Below are the code and all the weights of a small trained network. Each question names an input and a class and asks about switching units off, where a switched-off unit gives its printed mean instead of its output.

import numpy as np


def w(rows, s, z=0):
    codes = np.array(rows[::2]) - 128.0
    scale = np.full(codes.shape[1], s)
    scale[-1] = z or s
    return codes * scale


def norm(h):
    return h / np.sqrt((h * h).mean(-1, keepdims=True) + 1e-5)


def f(y):
    return y / 2 * (1 + np.tanh(0.7978845608 * (y + 0.044715 * y**3)))


def log_softmax(a):
    a = a - a.max(-1, keepdims=True)
    return a - np.log(np.exp(a).sum(-1, keepdims=True))


def net(x, mask):
    res = np.array(x, float).reshape(1, 3) / 4 @ E
    u = 0
    for l in range(4):
        y = f(norm(res) @ A[l][:, :-1].T + A[l][:, -1])
        res = res + np.where(mask[u : u + 3], y, B[l][:, -1]) @ B[l][:, :-1]
        u += 3
    return log_softmax(norm(res)[-1] @ U[:, :-1].T + U[:, -1])


A, B = {}, {}
E = w([
[96,98,172,111,232,153,162,118,158,90,254],'x0',
[130,118,116,120,84,253,124,209,144,50,75],'x1',
[178,78,44,113,181,128,98,75,191,93,159],'x2',
],0.0058)
A[0] = w([
[147,118,94,125,125,43,105,79,117,161,115,104],'0.n0',
[104,161,199,126,108,38,146,104,74,213,124,45],'0.n1',
[136,110,109,135,231,94,131,65,159,118,247,3],'0.n2',
],0.012,0.0014)
B[0] = w([
[113,119,148,110,118,218,254,46,221,155,77,195],'0.n0',
[149,253,78,244,107,83,72,229,98,147,210,232],'0.n1',
[128,24,145,24,238,146,111,93,161,67,185,252],'0.n2',
],0.0064,0.016)
A[1] = w([
[120,84,189,92,117,4,113,63,41,207,97,2],'1.n0',
[130,38,161,64,178,51,101,61,115,141,129,56],'1.n1',
[118,102,153,114,157,59,106,115,76,128,180,63],'1.n2',
],0.014,0.0011)
B[1] = w([
[68,118,254,99,135,165,248,82,154,172,120,121],'1.n0',
[150,151,119,105,152,207,172,99,80,75,171,252],'1.n1',
[124,99,133,143,153,68,99,87,141,167,116,184],'1.n2',
],0.0095,0.011)
A[2] = w([
[131,134,129,130,97,176,112,179,104,92,113,106],'2.n0',
[68,103,251,93,131,180,187,158,91,120,126,5],'2.n1',
[112,46,149,69,205,122,132,102,155,114,169,169],'2.n2',
],0.018,0.0016)
B[2] = w([
[139,120,169,122,75,105,141,155,119,87,96,178],'2.n0',
[120,60,254,82,78,115,117,36,184,228,88,178],'2.n1',
[186,164,79,72,178,212,216,119,93,21,200,254],'2.n2',
],0.0095,0.02)
A[3] = w([
[101,187,163,177,190,19,120,145,88,169,226,36],'3.n0',
[191,123,48,113,73,174,156,115,163,115,26,247],'3.n1',
[128,121,154,131,99,187,126,253,70,43,87,93],'3.n2',
],0.014,0.0012)
B[3] = w([
[65,118,187,154,85,171,208,224,135,177,130,246],'3.n0',
[71,118,103,179,195,79,102,78,120,143,129,234],'3.n1',
[100,161,62,8,67,131,87,115,81,126,146,229],'3.n2',
],0.012,0.011)
U = w([
[142,60,245,72,46,133,113,97,143,157,56,143],'0',
[84,160,43,65,70,87,56,120,52,109,105,166],'1',
[63,138,70,198,181,108,131,49,152,190,94,126],'2',
[243,103,116,157,142,142,66,180,163,125,105,1],'3',
[92,197,139,217,102,146,189,255,119,190,178,148],'4',
[201,78,108,174,175,125,63,150,125,132,63,24],'5',
[181,112,114,60,221,221,187,93,111,51,212,193],'6',
],0.0086,0.004)

Each question gives the input, the list of numbers given to net, and the class t.
The units are the neurons (one row each of A and B). Each row of codes is followed by its name. A weight is (code - 128) times the scale printed after its matrix; where a second scale follows, it is the last column's (A, B and U).
mask holds one flag per neuron, layer by layer. A switched-off neuron (its flag False) gives its mean, the last column of its row in B, instead of its output. The means were averaged over made-up inputs and are rounded, as every weight is.
A unit's drop is (log p(t) with every unit on - log p(t) with that unit switched off) / (log p(t) with every unit on - log p(t) with every unit switched off).
The circuit of an input: a set's keep is (log p(t) with only the set's units on - log p(t) with every unit switched off) / (log p(t) with every unit on - log p(t) with every unit switched off). Starting from all 12 units, units are removed one at a time, each time the one whose removal leaves the highest keep (on an exact tie, the one counted first), for as long as the keep stays at least 0.8.
units of the circuit, in order: the units of the circuit, biggest drop first
k most important neurons: the k neurons with the biggest drops, biggest first
top k neurons in layer l: the k neurons of layer l with the biggest drops, biggest first
drop when u is switched off: that unit's drop, to one decimal
input [7,2,-7], class 0: units of the circuit, in order	2.n1
input [-7,2,5], class 2: 2 most important neurons	0.n2, 2.n2
input [-1,8,-2], class 0: 3 most important neurons	0.n1, 2.n1, 0.n2
input [3,7,0], class 0: 2 most important neurons	0.n2, 0.n1
input [3,7,-2], class 0: units of the circuit, in order	0.n1, 2.n1
input [-3,7,0], class 1: 2 most important neurons	0.n2, 0.n0
input [-6,0,-7], class 4: units of the circuit, in order	0.n1, 2.n2
input [-1,5,-3], class 0: 3 most important neurons	0.n1, 0.n2, 2.n1
input [-6,-3,0], class 2: 3 most important neurons	0.n0, 3.n1, 1.n2
input [-3,-1,4], class 2: 3 most important neurons	0.n2, 0.n0, 3.n1
input [-5,2,5], class 2: 3 most important neurons	0.n2, 2.n2, 0.n1
input [3,4,-8], class 0: 2 most important neurons	2.n1, 0.n2
input [1,5,-4], class 0: 3 most important neurons	0.n1, 0.n2, 2.n1
input [-1,-8,-3], class 4: units of the circuit, in order	0.n1
input [-6,7,-8], class 1: 3 most important neurons	0.n2, 0.n0, 3.n2
input [4,4,-8], class 0: 2 most important neurons	0.n2, 2.n1
input [-2,1,1], class 1: top 2 neurons in layer 1	1.n2, 1.n1
input [-4,6,1], class 1: drop when 1.n0 is switched off	0.0
input [4,7,-1], class 0: drop when 0.n1 is switched off	0.7
input [-1,-7,-4], class 4: drop when 0.n1 is switched off	0.5
input [-8,-6,4], class 2: top neuron in layer 0	0.n0
input [3,4,-5], class 0: top 2 neurons in layer 0	0.n2, 0.n1
